Below is a small trained network, with its code and all its weights. Each question gives an input and a target symbol and asks what happens when units are switched off, that is, made to give their printed mean instead of their output.

import numpy as np


def w(rows, s, z=0):
    codes = np.array(rows[::2]) - 128.0
    scale = np.full(codes.shape[1], s)
    scale[-1] = z or s
    return codes * scale


def norm(h):
    return h / np.sqrt((h * h).mean(-1, keepdims=True) + 1e-5)


def f(y):
    return y / 2 * (1 + np.tanh(0.7978845608 * (y + 0.044715 * y**3)))


def softmax(a):
    e = np.exp(a - a.max(-1, keepdims=True))
    return e / e.sum(-1, keepdims=True)


def log_softmax(a):
    a = a - a.max(-1, keepdims=True)
    return a - np.log(np.exp(a).sum(-1, keepdims=True))


def net(x, mask):
    ids = ['ΓΣΨαβδεζηλμξπτφω'.index(c) for c in x.split()]
    T = len(ids)
    res = E[ids] + P[:T]
    r = norm(res)
    for j in range(3):
        rows = slice(2 * j, 2 * j + 2)
        q, k, v = (r @ M[0][rows].T for M in (Q, K, V))
        z = softmax(np.where(np.tri(T) > 0, q @ k.T / 2**0.5, -1e9)) @ v
        o = O[0][rows]
        res = res + np.where(mask[j], z, o[:, -1]) @ o[:, :-1]
    y = f(norm(res) @ A[0][:, :-1].T + A[0][:, -1])
    res = res + np.where(mask[3:19], y, B[0][:, -1]) @ B[0][:, :-1]
    return log_softmax(norm(res)[-1] @ U[:, :-1].T + U[:, -1])


Q, K, V, O, A, B = {}, {}, {}, {}, {}, {}
E = w([
[165,115,138,115],'Γ',
[168,118,160,153],'Σ',
[165,151,144,149],'Ψ',
[124,88,213,109],'α',
[117,211,125,208],'β',
[180,134,140,119],'δ',
[209,137,168,150],'ε',
[77,68,105,153],'ζ',
[45,52,96,143],'η',
[116,156,135,84],'λ',
[22,144,178,107],'μ',
[142,72,116,129],'ξ',
[200,129,149,120],'π',
[193,175,134,140],'τ',
[50,50,108,143],'φ',
[124,192,147,254],'ω',
],0.0086)
P = w([
[196,109,4,133],'0',
[195,146,57,110],'1',
[191,179,97,95],'2',
[184,204,127,82],'3',
[180,221,154,71],'4',
[171,240,184,62],'5',
],0.0016)
Q[0] = w([
[73,55,129,150],'h0',
[77,113,104,113],'h0',
[213,249,240,109],'h1',
[163,75,81,116],'h1',
[175,140,165,160],'h2',
[126,148,90,175],'h2',
],0.021)
K[0] = w([
[149,65,56,171],'h0',
[130,129,57,131],'h0',
[105,193,251,52],'h1',
[191,77,101,93],'h1',
[109,168,177,85],'h2',
[116,186,111,160],'h2',
],0.018)
V[0] = w([
[179,132,35,205],'h0',
[99,171,69,120],'h0',
[123,71,109,254],'h1',
[65,119,115,41],'h1',
[128,190,161,136],'h2',
[150,124,119,206],'h2',
],0.0075)
O[0] = w([
[68,161,35,61,250],'h0',
[175,116,92,81,80],'h0',
[168,142,254,168,96],'h1',
[133,125,34,192,65],'h1',
[149,100,80,62,113],'h2',
[193,122,156,88,204],'h2',
],0.0049,0.0023)
A[0] = w([
[77,172,188,70,87],'n0',
[69,81,122,57,69],'n1',
[107,213,136,124,50],'n2',
[124,143,126,124,92],'n3',
[98,141,129,109,122],'n4',
[118,135,111,124,68],'n5',
[154,43,70,147,188],'n6',
[135,122,154,142,104],'n7',
[50,127,196,104,88],'n8',
[125,129,141,94,124],'n9',
[91,93,48,129,129],'n10',
[1,82,114,86,5],'n11',
[139,156,134,119,143],'n12',
[95,36,157,72,219],'n13',
[153,151,112,126,146],'n14',
[127,163,127,188,75],'n15',
],0.0096,0.0023)
B[0] = w([
[69,125,65,146,208],'n0',
[183,79,156,181,150],'n1',
[179,136,179,186,153],'n2',
[131,135,131,136,116],'n3',
[127,122,141,148,132],'n4',
[126,162,128,132,105],'n5',
[133,105,102,231,204],'n6',
[157,148,159,110,145],'n7',
[69,224,78,90,211],'n8',
[113,91,135,130,155],'n9',
[42,208,126,134,186],'n10',
[123,28,249,192,205],'n11',
[112,93,150,148,165],'n12',
[55,74,218,195,253],'n13',
[86,106,115,151,171],'n14',
[161,57,133,88,134],'n15',
],0.011,0.0025)
U = w([
[67,65,219,229,168],'Γ',
[16,190,183,89,170],'Σ',
[22,137,83,46,105],'Ψ',
[254,99,212,141,133],'α',
[147,235,127,188,98],'β',
[88,24,41,113,67],'δ',
[154,141,246,12,105],'ε',
[135,135,125,129,47],'ζ',
[129,134,119,123,51],'η',
[63,194,5,203,95],'λ',
[212,91,55,231,128],'μ',
[129,131,128,128,59],'ξ',
[142,5,144,45,96],'π',
[179,168,51,24,252],'τ',
[126,142,122,121,38],'φ',
[168,244,201,150,102],'ω',
],0.011,0.0045)

Each question gives the input, a string of symbols that net reads in full, and the target symbol t.
The units are the heads (2 rows each of Q, K, V and O) and the neurons (one row each of A and B). Each row of codes is followed by its name. A weight is (code - 128) times the scale printed after its matrix; where a second scale follows, it is the last column's (O, A, B and U).
mask holds one flag per unit, heads first, then neurons. A switched-off unit (its flag False) gives its mean, the last column of its rows in O or B, instead of its output. The means were averaged over made-up inputs and are rounded, as every weight is.
A unit's drop is (log p(t) with every unit on - log p(t) with that unit switched off) / (log p(t) with every unit on - log p(t) with every unit switched off).
The circuit of an input: a set's keep is (log p(t) with only the set's units on - log p(t) with every unit switched off) / (log p(t) with every unit on - log p(t) with every unit switched off). Starting from the 12 units with the biggest drops (on a tie, the unit counted first), units are removed one at a time, each time the one whose removal leaves the highest keep (on an exact tie, the one counted first), for as long as the keep stays at least 0.8.
units of the circuit, in order: the units of the circuit, biggest drop first
unit that matters most: the unit with the biggest drop
k most important neurons: the k neurons with the biggest drops, biggest first
which heads matter: for each layer, one digit per head in row order, 1 if its drop is at least 0.15 and else 0, layers parted by /
drop of u: that unit's drop, to one decimal
input μ ζ ξ ζ Ψ, target μ: units of the circuit, in order : (h1 h0 n13)
input ζ λ δ, target λ: which heads matter : 010
input δ ζ ζ β α Γ, target α: unit that matters most : h0
input μ ξ Ψ, target μ: units of the circuit, in order : (h0 h1 n13)
input ζ ε τ ε ζ, target Σ: which heads matter : 011
input λ τ ε, target λ: which heads matter : 010
input φ λ β Ψ, target λ: 2 most important neurons : (n10 n6)
input ω Ψ α ζ ξ ω, target α: which heads matter : 000
input τ τ ξ ξ ε, target ε: units of the circuit, in order : (h1 n6)
input ζ ε τ, target τ: 2 most important neurons : (n13 n11)
input τ ζ Ψ π, target π: 4 most important neurons : (n8 n10 n11 n6)
input μ μ τ ε φ ω, target μ: units of the circuit, in order : (h1 h0 n15 n13)
input λ ω τ β ξ ξ, target Σ: 2 most important neurons : (n8 n13)
input ω Σ τ τ ω Ψ, target Ψ: unit that matters most : h1
input ω ζ π ω π δ, target δ: 2 most important neurons : (n11 n8)
input τ Σ ζ ξ ξ, target Σ: 2 most important neurons : (n11 n8)
input μ λ ε ε, target λ: which heads matter : 011
input α Ψ ξ π, target α: which heads matter : 100
input τ ε β φ Σ, target Σ: 3 most important neurons : (n0 n11 n8)
input τ λ λ τ τ, target λ: which heads matter : 010
input α π Γ ξ ζ β, target α: unit that matters most : n15
input π ξ ε ω, target ω: 3 most important neurons : (n13 n2 n11)
input ω ζ β β β ζ, target Σ: drop of n11 : 0.1
input ω α τ τ, target α: drop of h0 : 0.9
input ζ β λ Σ, target λ: drop of h1 : 1.5
input α ξ Ψ, target α: drop of h0 : 0.4
input ξ α ε ζ ε, target α: most important neuron : (n13)
